Small tables with named rows and columns. After each table, cells are looked up by row and column.

Bab =
,Sifabip,Pugi,Roko,Nukisis,Kavuf,Tafi,Zasi
Segul,15.07,43.63,-3.34,8.87,-0.99,3.42,28.48
Bam,38.54,-7.66,35.74,40.08,23.64,31.78,4.57
Fepas,21.83,5.55,18.54,-30.09,1.09,13.23,-17.39
Rezuz,12.89,-77.35,15.11,1.14,12.20,41.16,-8.32
Zifaf,21.48,-47.37,-38.98,48.52,84.62,-20.99,18.78
Lek,-29.71,-8.32,-11.95,-7.34,29.52,-40.72,-2.18
Pokog,-1.86,-49.59,-13.08,-64.00,-6.96,4.91,8.59
Redegi,42.27,-38.70,36.65,3.83,-8.02,55.11,-13.17
Sanogok,-11.84,-29.81,44.19,-14.96,-57.71,31.54,-47.66
Nis,-40.09,-29.48,28.83,-58.72,-44.15,-28.18,-13.83
Gik,-9.29,-44.98,-32.56,-13.26,55.71,-53.49,33.58
Sobikil,-12.98,-22.52,-4.58,-18.63,-11.74,-28.64,-10.72
Pavu,-37.04,-11.11,-9.78,-13.95,-44.41,36.55,-49.59
Palekal,-22.04,-42.00,5.81,-25.49,-43.96,50.14,-32.63

Pokog, Zasi => 8.59
Pokog, Roko => -13.08
Lek, Tafi => -40.72
Pavu, Nukisis => -13.95
Redegi, Sifabip => 42.27
Redegi, Zasi => -13.17
Sobikil, Zasi => -10.72
Zifaf, Roko => -38.98
Gik, Tafi => -53.49
Pokog, Pugi => -49.59
Redegi, Roko => 36.65

Nug =
,Raredut,Gelogiv,Gugar,Vekogu,Foduvil,Nak,Ket
Topov,162,114,95,55,20,131,191
Des,134,181,82,119,204,89,20
Nosidod,118,104,182,19,134,209,60
Sebopi,168,24,90,169,144,14,69

What is the Gugar of Des in Nug? 82
What is the Ket of Topov in Nug? 191
What is the Nak of Des in Nug? 89
What is the Gelogiv of Des in Nug? 181
What is the Nak of Nosidod in Nug? 209
What is the Ket of Nosidod in Nug? 60
What is the Gugar of Topov in Nug? 95
What is the Vekogu of Nosidod in Nug? 19
What is the Raredut of Nosidod in Nug? 118
What is the Gelogiv of Nosidod in Nug? 104
What is the Foduvil of Sebopi in Nug? 144
Row with the largest Ket: Topov

Lekude
|  | Nur | Zesules |
|---|---|---|
| Suf | 83 | 162 |
| Mav | 127 | 66 |
| Dudepal | 141 | 146 |
| Milabi | 201 | 70 |
| Bima | 113 | 145 |
| Vog | 177 | 119 |
| Pezup | 202 | 117 |
| Puve | 131 | 160 |
| Zab | 168 | 42 |
| Las | 154 | 126 |
| Mub | 101 | 145 |

What is the Zesules of Bima in Lekude? 145
What is the Nur of Zab in Lekude? 168
What is the Nur of Dudepal in Lekude? 141
What is the Zesules of Pezup in Lekude? 117
What is the Nur of Milabi in Lekude? 201
What is the Zesules of Milabi in Lekude? 70
What is the Nur of Las in Lekude? 154
What is the Zesules of Las in Lekude? 126
What is the Nur of Pezup in Lekude? 202
What is the Zesules of Zab in Lekude? 42

Pakoz:
|  | Zometeb | Gesoned | Satapu | Vigukad | Zupake |
|---|---|---|---|---|---|
| Tibenuv | 0.525 | 0.280 | 0.283 | 0.651 | 0.398 |
| Tev | 0.673 | 0.434 | 0.461 | 0.607 | 0.424 |
| Davip | 0.793 | 0.177 | 0.411 | 0.740 | 0.594 |
| Bas | 0.542 | 0.459 | 0.379 | 0.572 | 0.397 |
| Luraf | 0.514 | 0.325 | 0.246 | 0.624 | 0.262 |
| Pomav | 0.454 | 0.185 | 0.158 | 0.704 | 0.382 |
| Nelub | 0.566 | 0.318 | 0.307 | 0.635 | 0.463 |
| Ginuru | 0.422 | 0.381 | 0.253 | 0.587 | 0.262 |
| Kebol | 0.559 | 0.215 | 0.259 | 0.688 | 0.527 |

Zupake of Tev is 0.424
Zometeb of Luraf is 0.514
Zometeb of Nelub is 0.566
Satapu of Ginuru is 0.253
Zupake of Davip is 0.594
Zometeb of Bas is 0.542
Zupake of Kebol is 0.527
Gesoned of Nelub is 0.318
Zometeb of Davip is 0.793
Satapu of Tibenuv is 0.283

Donem:
|  | Gogelus | Dosaz | Rof | Kegariz | Zamo | Lev | Rab | Nonab |
|---|---|---|---|---|---|---|---|---|
| Viba | 101 | 153 | 168 | 193 | 120 | 118 | 67 | 68 |
| Muk | 122 | 115 | 121 | 161 | 104 | 105 | 132 | 121 |
| Tafidu | 133 | 118 | 137 | 171 | 89 | 115 | 140 | 128 |
| Duf | 96 | 103 | 77 | 136 | 144 | 79 | 123 | 109 |
| Vapul | 86 | 155 | 149 | 140 | 153 | 122 | 44 | 58 |
| Kes | 106 | 84 | 49 | 68 | 152 | 84 | 152 | 143 |
| Nidutoz | 87 | 157 | 158 | 144 | 151 | 127 | 43 | 57 |
| Rosu | 105 | 87 | 59 | 120 | 137 | 76 | 150 | 131 |
| Pitumo | 119 | 133 | 144 | 149 | 111 | 124 | 105 | 105 |
| Zed | 121 | 151 | 173 | 194 | 95 | 129 | 88 | 89 |
| Kal | 118 | 94 | 72 | 68 | 136 | 108 | 146 | 143 |
| Sib | 132 | 102 | 111 | 164 | 91 | 100 | 156 | 140 |

Viba, Dosaz: 153
Pitumo, Lev: 124
Nidutoz, Zamo: 151
Pitumo, Kegariz: 149
Duf, Lev: 79
Tafidu, Rab: 140
Sib, Zamo: 91
Kes, Lev: 84
Pitumo, Dosaz: 133
Row with the largest Lev: Zed

